Below are the code and all the weights of a small trained network. Each question names an input and a class and asks about switching units off, where a switched-off unit gives its printed mean instead of its output.

import numpy as np


def w(rows, s, z=0):
    codes = np.array(rows[::2]) - 128.0
    scale = np.full(codes.shape[1], s)
    scale[-1] = z or s
    return codes * scale


def norm(h):
    return h / np.sqrt((h * h).mean(-1, keepdims=True) + 1e-5)


def f(y):
    return np.maximum(y, 0)


def log_softmax(a):
    a = a - a.max(-1, keepdims=True)
    return a - np.log(np.exp(a).sum(-1, keepdims=True))


def net(x, mask):
    res = np.array(x, float).reshape(1, 4) / 4 @ E
    u = 0
    for l in range(2):
        y = f(norm(res) @ A[l][:, :-1].T + A[l][:, -1])
        res = res + np.where(mask[u : u + 11], y, B[l][:, -1]) @ B[l][:, :-1]
        u += 11
    return log_softmax(norm(res)[-1] @ U[:, :-1].T + U[:, -1])


A, B = {}, {}
E = w([
[179,112,106,125,110,91,174],'x0',
[6,73,91,161,180,108,151],'x1',
[147,73,163,140,184,155,197],'x2',
[88,172,111,62,61,161,174],'x3',
],0.012)
A[0] = w([
[107,93,72,91,24,96,234,44],'L0N0',
[135,88,223,114,185,224,200,98],'L0N1',
[123,227,102,123,121,106,138,91],'L0N2',
[58,115,104,124,86,119,16,108],'L0N3',
[174,86,163,186,175,86,116,47],'L0N4',
[138,105,111,191,198,74,237,127],'L0N5',
[2,170,76,67,84,129,167,104],'L0N6',
[170,121,107,140,108,115,145,25],'L0N7',
[156,128,158,117,133,222,46,37],'L0N8',
[72,106,68,218,165,20,63,217],'L0N9',
[150,183,114,103,62,165,35,2],'L0N10',
],0.0089,0.0023)
B[0] = w([
[105,176,96,145,93,60,228,205],'L0N0',
[163,117,87,170,114,249,185,213],'L0N1',
[170,70,144,112,125,123,152,169],'L0N2',
[197,190,179,129,215,67,67,206],'L0N3',
[138,114,93,175,194,175,177,199],'L0N4',
[178,146,196,85,26,54,111,212],'L0N5',
[77,64,28,97,45,227,142,240],'L0N6',
[187,169,87,94,152,109,32,146],'L0N7',
[92,188,188,140,68,178,107,179],'L0N8',
[125,94,36,190,157,121,63,253],'L0N9',
[51,23,147,108,67,87,105,201],'L0N10',
],0.014,0.0079)
A[1] = w([
[149,97,190,145,84,119,193,40],'L1N0',
[210,160,123,137,105,95,36,119],'L1N1',
[100,143,208,72,86,101,116,71],'L1N2',
[147,142,74,70,122,29,168,122],'L1N3',
[129,121,184,82,160,141,124,85],'L1N4',
[105,146,124,190,133,180,77,171],'L1N5',
[106,88,160,123,199,147,146,105],'L1N6',
[149,186,117,200,128,107,202,4],'L1N7',
[52,167,79,99,163,150,35,68],'L1N8',
[125,179,188,68,99,146,94,63],'L1N9',
[164,5,88,171,169,68,128,168],'L1N10',
],0.015,0.0018)
B[1] = w([
[95,150,56,137,175,112,88,191],'L1N0',
[19,144,98,198,180,174,124,216],'L1N1',
[117,131,213,94,80,166,87,168],'L1N2',
[227,97,75,85,145,131,225,189],'L1N3',
[131,133,103,139,148,117,103,134],'L1N4',
[142,132,66,122,185,26,162,203],'L1N5',
[148,184,119,80,74,146,142,141],'L1N6',
[138,140,193,119,156,134,70,175],'L1N7',
[154,191,197,205,206,63,123,198],'L1N8',
[70,79,150,139,34,114,105,162],'L1N9',
[3,173,89,150,119,108,105,250],'L1N10',
],0.015,0.011)
U = w([
[208,183,168,184,223,239,151,167],'0',
[123,103,207,79,171,116,122,6],'1',
[36,118,240,106,24,142,12,185],'2',
[155,93,190,54,169,113,72,20],'3',
[11,182,84,223,224,39,38,185],'4',
[147,63,189,51,184,121,77,3],'5',
[111,105,15,65,10,169,219,227],'6',
[246,161,135,42,149,25,198,69],'7',
],0.012,0.0058)

Each question gives the input, the list of numbers given to net, and the class t.
The units are the neurons (one row each of A and B). Each row of codes is followed by its name. A weight is (code - 128) times the scale printed after its matrix; where a second scale follows, it is the last column's (A, B and U).
mask holds one flag per neuron, layer by layer. A switched-off neuron (its flag False) gives its mean, the last column of its row in B, instead of its output. The means were averaged over made-up inputs and are rounded, as every weight is.
A unit's drop is (log p(t) with every unit on - log p(t) with that unit switched off) / (log p(t) with every unit on - log p(t) with every unit switched off).
The circuit of an input: a set's keep is (log p(t) with only the set's units on - log p(t) with every unit switched off) / (log p(t) with every unit on - log p(t) with every unit switched off). Starting from the 12 units with the biggest drops (on a tie, the unit counted first), units are removed one at a time, each time the one whose removal leaves the highest keep (on an exact tie, the one counted first), for as long as the keep stays at least 0.8.
units of the circuit, in order: the units of the circuit, biggest drop first
unit that matters most: the unit with the biggest drop
top k neurons: the k neurons with the biggest drops, biggest first
top k neurons in layer l: the k neurons of layer l with the biggest drops, biggest first
drop of u: that unit's drop, to one decimal
input [-5,4,5,0], class 6: units of the circuit, in order : L0N1; L1N8
input [3,-4,5,-4], class 0: top 2 neurons in layer 0 : L0N1; L0N9
input [-3,-6,4,-2], class 0: top 3 neurons : L0N1; L1N10; L0N6
input [7,-7,5,6], class 7: units of the circuit, in order : L0N6
input [0,-4,5,5], class 0: units of the circuit, in order : L0N6; L1N10
input [2,-3,-2,1], class 6: top 2 neurons in layer 1 : L1N3; L1N8
input [4,-2,7,-5], class 0: top 3 neurons : L0N1; L0N10; L0N9
input [-1,-3,5,4], class 0: top 2 neurons in layer 0 : L0N6; L0N10
input [6,3,-8,2], class 6: top 3 neurons : L0N0; L1N3; L0N6
input [7,-7,-8,-4], class 2: top 2 neurons : L0N9; L0N10
input [7,-2,4,5], class 7: top 2 neurons : L0N6; L1N7
input [-1,-6,0,-3], class 2: top 2 neurons in layer 0 : L0N9; L0N8
input [-7,0,0,4], class 2: top 2 neurons : L0N9; L0N4
input [8,0,0,2], class 7: unit that matters most : L0N0
input [-2,-1,8,2], class 0: top 2 neurons : L0N1; L0N6
input [7,-6,5,4], class 7: top 3 neurons in layer 0 : L0N6; L0N0; L0N9
input [-7,-5,6,7], class 6: top 2 neurons in layer 0 : L0N1; L0N5
input [3,-3,-1,4], class 6: top 2 neurons in layer 0 : L0N3; L0N10
input [2,2,-7,8], class 6: drop of L0N6 : 0.1
input [1,-3,-7,0], class 2: drop of L0N9 : 0.3
input [7,-7,7,8], class 7: drop of L1N7 : 0.2
input [6,-1,2,1], class 7: top neuron : L0N0
